Each row has a name. Each piece below is followed by the name of the row it came from, unless a question asks for something else. Each question is about the rows just above it. Places in a row count from 0.

[ -3 -46  16 -82  39  17] -> q_182
[  6  54  39  24 -33 -81] -> q_751
[ 15   3 -46  -6  11 -41] -> q_829
[-35 -57   4 -56 -58  27] -> q_975
Where in the named rows is [-56]?
q_975, 3
Where in the named rows is [27]?
q_975, 5
Row and place of [-57] in the named rows:
q_975, 1
Row and place of [-35] in the named rows:
q_975, 0
Row and place of [-82] in the named rows:
q_182, 3
[-41] is at row and place
q_829, 5
[4] is at row and place
q_975, 2

[ -5 -12  27  22 -29  21  37 -34] -> q_78
[ -7  -9  16  33 -17  25  43 -45] -> q_446
[-24  -7  36   3 -32  33  24 -32] -> q_751
[ -5   1  62 -37 -37 -47  25 -17] -> q_975
[-51  25 -54  19  44  47 -21  14] -> q_311
[ 12  26 -16  20  18 -17  19 -27] -> q_829
[ 59   4 -70  60  36 -37  34 -38] -> q_622
[-16  -7  31   2 -30  12  25 -17] -> q_214
[-36  28 -40 -12  50   0 -37  19] -> q_182
[ 62 -63  36 -44 -51  -3 -76  84] -> q_712
[  1  34  14  -5  -3 -58  38 -51] -> q_345
[ -5   1  62 -37 -37 -47 -30  26] -> q_727
Where in the named rows is [27]?
q_78, 2
Where in the named rows is [16]?
q_446, 2
Row and place of [37] in the named rows:
q_78, 6

[ 25  -1 -10  -7 -26   4 -49] -> q_712
[ -9  -1 -10   5 -26   4 -16] -> q_622
[ 24  -1 -10  23 -26   4 -16] -> q_182
[ 31  -3  -4   1 -27  11 -29] -> q_975
[24] is at row and place
q_182, 0
Where in the named rows is [25]?
q_712, 0
[1] is at row and place
q_975, 3
Which row holds [ 25  -1 -10  -7 -26   4 -49]?
q_712
Where in the named rows is [31]?
q_975, 0
[-29] is at row and place
q_975, 6

[ 21 -17  77  -3   8  27  22] = q_829
[  8  13 -62 -10  20 -58  -6] = q_214
[  5 -22  71   7  -9  47  15] = q_182
[ -6  -7 -70  22 -28   2 -26] = q_311
Row and place of [13] in the named rows:
q_214, 1
Row and place of [-28] in the named rows:
q_311, 4
Where in the named rows is [-7]?
q_311, 1

[-28   7 -30  41  66 -29 -35 -25  -1 -22 -29 -24  26 -70 -40 -21  59 -18
  -4  41  -5 -15  35 -44 -63 -58 -32 -40 -31 -19  20 -26 -18  -3 -32 -38
 -30  61 -10 -15 -69 -21  13  44  31   8  18] -> q_622
[  5  71  46 -31  52   9 -10  -7  13   1  -7 -10 -16 -59  67  56  67   0
 -23  -4 -75  78  30 -39 -59 -49   7  12 -13  52  34  -4  -1  14  -3 -10
   3  26  81 -24 -55   4  85 -77  24  72  59] -> q_214
[ 10 -29  43 -34  74   4  27 -26  -9  17  30  19  69  53  22 -59  56   1
 -38  83 -36 -75  28  15  66  79  -7 -41  14  12  -5  26  10   0  18  32
   3  86 -77  64  64   8 -39 -53  88 -35 -10] -> q_975
[ 10 -29  43 -34  74   4  27 -26  -9  17  30  19  69  53  22 -66  56   1
 -38  83 -36 -75  28  15  53  79  -7 -24  21 -37  -5  26  10   0  18  32
   3  86 -77  64  64   8 -39 -53  88 -35 -10] -> q_829
Where do [-28   7 -30  41  66 -29 -35 -25  -1 -22 -29 -24  26 -70 -40 -21  59 -18
  -4  41  -5 -15  35 -44 -63 -58 -32 -40 -31 -19  20 -26 -18  -3 -32 -38
 -30  61 -10 -15 -69 -21  13  44  31   8  18] appear?
q_622
Where in the named rows is [72]?
q_214, 45
Row and place of [81] in the named rows:
q_214, 38
Where in the named rows is [34]?
q_214, 30
Where in the named rows is [-58]?
q_622, 25
Where do [ 10 -29  43 -34  74   4  27 -26  -9  17  30  19  69  53  22 -66  56   1
 -38  83 -36 -75  28  15  53  79  -7 -24  21 -37  -5  26  10   0  18  32
   3  86 -77  64  64   8 -39 -53  88 -35 -10] appear?
q_829

[-16  19 -87  77 -13 -24  34  23  -3 -35] = q_751
[ -7  -5  89 -23 -19  22   1 -37 -13  32] = q_214
[-62 -24  52  20  33  13  -8 -63  42 -78] = q_78
[-17 -29   3  43 -39  51  31 -10  49  28] = q_975
[  6 -19  61 -53  76  -2 -66  17  18  -8] = q_727
[-74  47 -24  34  18 -65  37 -70 -43  36] = q_182
[ 78 -38 -48 -10  29  16 -50  79  45 -55] = q_712
[29] is at row and place
q_712, 4
Row and place of [49] in the named rows:
q_975, 8

[ 12 -67 -20 -38  34 -12  29   4 -16  24  -5 -47] : q_975
[ 24  24 -22 -34 -19  19  26  29  35 -22  19  28] : q_78
[ 27  18  26  39  -9 -14 -12  23 -11   5  37 -34] : q_311
[-33   6   3  51  23  11 -10  23  -2  56 -43  -8] : q_829
[ -7  -4 -27 -48 -11  14   4  -1  21 -20 -14  38] : q_751
[-73  41  45  95  11  -3 -78 -77 -47  24 -52  14] : q_182
Where in the named rows is [-3]?
q_182, 5
[39] is at row and place
q_311, 3
Row and place of [-38] in the named rows:
q_975, 3
Row and place of [34] in the named rows:
q_975, 4
Where in the named rows is [-48]?
q_751, 3
Which row holds [ -7  -4 -27 -48 -11  14   4  -1  21 -20 -14  38]?
q_751

[-71 -61  -5  48 -58 -51 -36 -65] = q_751
[-43 -18 -26   3 -16 -22 -21 -25] = q_712
[ 7 29  8  5 51 30 35 35] = q_975
[ 88  54  52 -24  76  62 -21  67] = q_311
[32 20 34  9 43 33 44 30] = q_182
Row and place of [8] in the named rows:
q_975, 2
Where in the named rows is [-22]?
q_712, 5
Row and place of [48] in the named rows:
q_751, 3

